Below are the code and all the weights of a small trained network. Each question names an input and a class and asks about switching units off, where a switched-off unit gives its printed mean instead of its output.

import numpy as np


def w(rows, s, z=0):
    codes = np.array(rows[::2]) - 128.0
    scale = np.full(codes.shape[1], s)
    scale[-1] = z or s
    return codes * scale


def norm(h):
    return h / np.sqrt((h * h).mean(-1, keepdims=True) + 1e-5)


def f(y):
    return y / 2 * (1 + np.tanh(0.7978845608 * (y + 0.044715 * y**3)))


def log_softmax(a):
    a = a - a.max(-1, keepdims=True)
    return a - np.log(np.exp(a).sum(-1, keepdims=True))


def net(x, mask):
    res = np.array(x, float).reshape(1, 6) / 4 @ E
    u = 0
    for l in range(2):
        y = f(norm(res) @ A[l][:, :-1].T + A[l][:, -1])
        res = res + np.where(mask[u : u + 7], y, B[l][:, -1]) @ B[l][:, :-1]
        u += 7
    return log_softmax(norm(res)[-1] @ U[:, :-1].T + U[:, -1])


A, B = {}, {}
E = w([
[129,124,132,132,127,125],'x0',
[73,161,100,198,128,101],'x1',
[209,107,70,195,85,183],'x2',
[146,155,254,185,15,108],'x3',
[183,121,153,166,180,91],'x4',
[128,123,128,127,126,127],'x5',
],0.007)
A[0] = w([
[205,76,166,10,134,209,16],'L0N0',
[159,72,56,182,21,219,102],'L0N1',
[77,186,79,239,130,121,123],'L0N2',
[2,197,237,60,158,157,16],'L0N3',
[39,136,72,58,2,197,4],'L0N4',
[22,194,71,237,160,111,135],'L0N5',
[204,95,183,184,226,80,73],'L0N6',
],0.0082,0.0029)
B[0] = w([
[169,145,173,51,88,146,193],'L0N0',
[161,101,96,153,162,42,254],'L0N1',
[184,116,149,49,134,123,210],'L0N2',
[151,88,66,161,109,70,233],'L0N3',
[132,248,108,149,134,153,192],'L0N4',
[172,133,161,47,104,168,238],'L0N5',
[111,242,61,114,128,124,191],'L0N6',
],0.013,0.0052)
A[1] = w([
[108,141,196,160,67,111,54],'L1N0',
[76,115,247,249,106,156,153],'L1N1',
[124,119,79,90,196,193,197],'L1N2',
[107,226,122,161,112,157,22],'L1N3',
[163,135,173,103,101,120,11],'L1N4',
[32,130,154,83,133,67,254],'L1N5',
[150,159,170,155,96,106,89],'L1N6',
],0.014,0.0021)
B[1] = w([
[121,118,97,130,171,184,195],'L1N0',
[52,90,92,121,144,154,179],'L1N1',
[37,102,214,185,89,129,254],'L1N2',
[91,173,137,142,154,69,177],'L1N3',
[80,128,151,71,95,134,201],'L1N4',
[254,117,91,182,117,164,194],'L1N5',
[61,77,115,111,195,162,211],'L1N6',
],0.013,0.0057)
U = w([
[52,44,153,164,157,158,90],'0',
[138,130,135,124,122,103,255],'1',
[226,92,99,172,115,104,76],'2',
[169,137,167,47,103,175,52],'3',
[122,247,114,160,156,143,68],'4',
[128,130,128,121,127,98,193],'5',
],0.014,0.0098)

Each question gives the input, the list of numbers given to net, and the class t.
The units are the neurons (one row each of A and B). Each row of codes is followed by its name. A weight is (code - 128) times the scale printed after its matrix; where a second scale follows, it is the last column's (A, B and U).
mask holds one flag per neuron, layer by layer. A switched-off neuron (its flag False) gives its mean, the last column of its row in B, instead of its output. The means were averaged over made-up inputs and are rounded, as every weight is.
A unit's drop is (log p(t) with every unit on - log p(t) with that unit switched off) / (log p(t) with every unit on - log p(t) with every unit switched off).
The circuit of an input: a set's keep is (log p(t) with only the set's units on - log p(t) with every unit switched off) / (log p(t) with every unit on - log p(t) with every unit switched off). Starting from the 12 units with the biggest drops (on a tie, the unit counted first), units are removed one at a time, each time the one whose removal leaves the highest keep (on an exact tie, the one counted first), for as long as the keep stays at least 0.8.
circuit, biggest first: the units of the circuit, biggest drop first
unit that matters most: the unit with the biggest drop
k most important neurons: the k neurons with the biggest drops, biggest first
k most important neurons of layer l: the k neurons of layer l with the biggest drops, biggest first
input [-2,-3,2,-8,4,-3], class 0: circuit, biggest first : L1N2
input [3,0,4,-5,-3,-1], class 0: 3 most important neurons : L1N2; L0N3; L1N5
input [5,-2,-1,-7,-8,6], class 4: 4 most important neurons : L0N4; L1N3; L1N6; L0N2
input [-3,8,-1,5,-6,6], class 3: 3 most important neurons : L0N5; L0N2; L0N6
input [-1,-7,7,-8,-2,1], class 0: 4 most important neurons : L1N2; L0N3; L0N5; L0N2
input [-5,6,2,-5,-5,3], class 3: 3 most important neurons of layer 0 : L0N5; L0N2; L0N6
input [6,5,8,8,5,0], class 0: 3 most important neurons of layer 1 : L1N6; L1N1; L1N5
input [-1,4,-4,-2,6,-4], class 4: 2 most important neurons : L0N6; L0N0
input [6,8,-4,4,4,0], class 3: circuit, biggest first : L0N5; L0N1
input [-1,-2,-4,-1,-4,1], class 2: 3 most important neurons of layer 0 : L0N3; L0N6; L0N5
input [4,-5,-1,-7,-5,7], class 0: 2 most important neurons : L1N2; L0N5
input [0,3,2,5,2,-2], class 0: 2 most important neurons : L1N6; L0N0
input [-3,-1,-7,-5,-6,2], class 2: 3 most important neurons : L1N5; L0N3; L0N6
input [5,-5,4,6,-7,-2], class 4: 2 most important neurons of layer 0 : L0N4; L0N2
input [3,-4,-5,-1,-7,-4], class 4: 2 most important neurons of layer 0 : L0N4; L0N1
input [-4,7,-8,3,-3,2], class 2: 2 most important neurons : L1N5; L0N3
input [-7,-6,-4,2,8,1], class 4: unit that matters most : L0N6
input [0,-3,-8,7,-7,-4], class 2: 2 most important neurons : L1N5; L0N3
input [-4,-3,6,1,7,-8], class 5: 2 most important neurons of layer 0 : L0N6; L0N1
input [-6,8,-1,-7,-3,5], class 3: 2 most important neurons of layer 0 : L0N5; L0N2
input [-7,-5,5,8,8,-8], class 0: unit that matters most : L1N6
input [4,-1,-5,-7,4,5], class 0: 2 most important neurons : L1N2; L0N1
input [-2,6,-5,-4,-6,-3], class 3: 2 most important neurons : L0N5; L0N6
input [-2,1,1,2,-3,2], class 4: 2 most important neurons of layer 0 : L0N4; L0N3
input [2,2,-8,-3,7,-2], class 2: 2 most important neurons : L1N5; L0N4
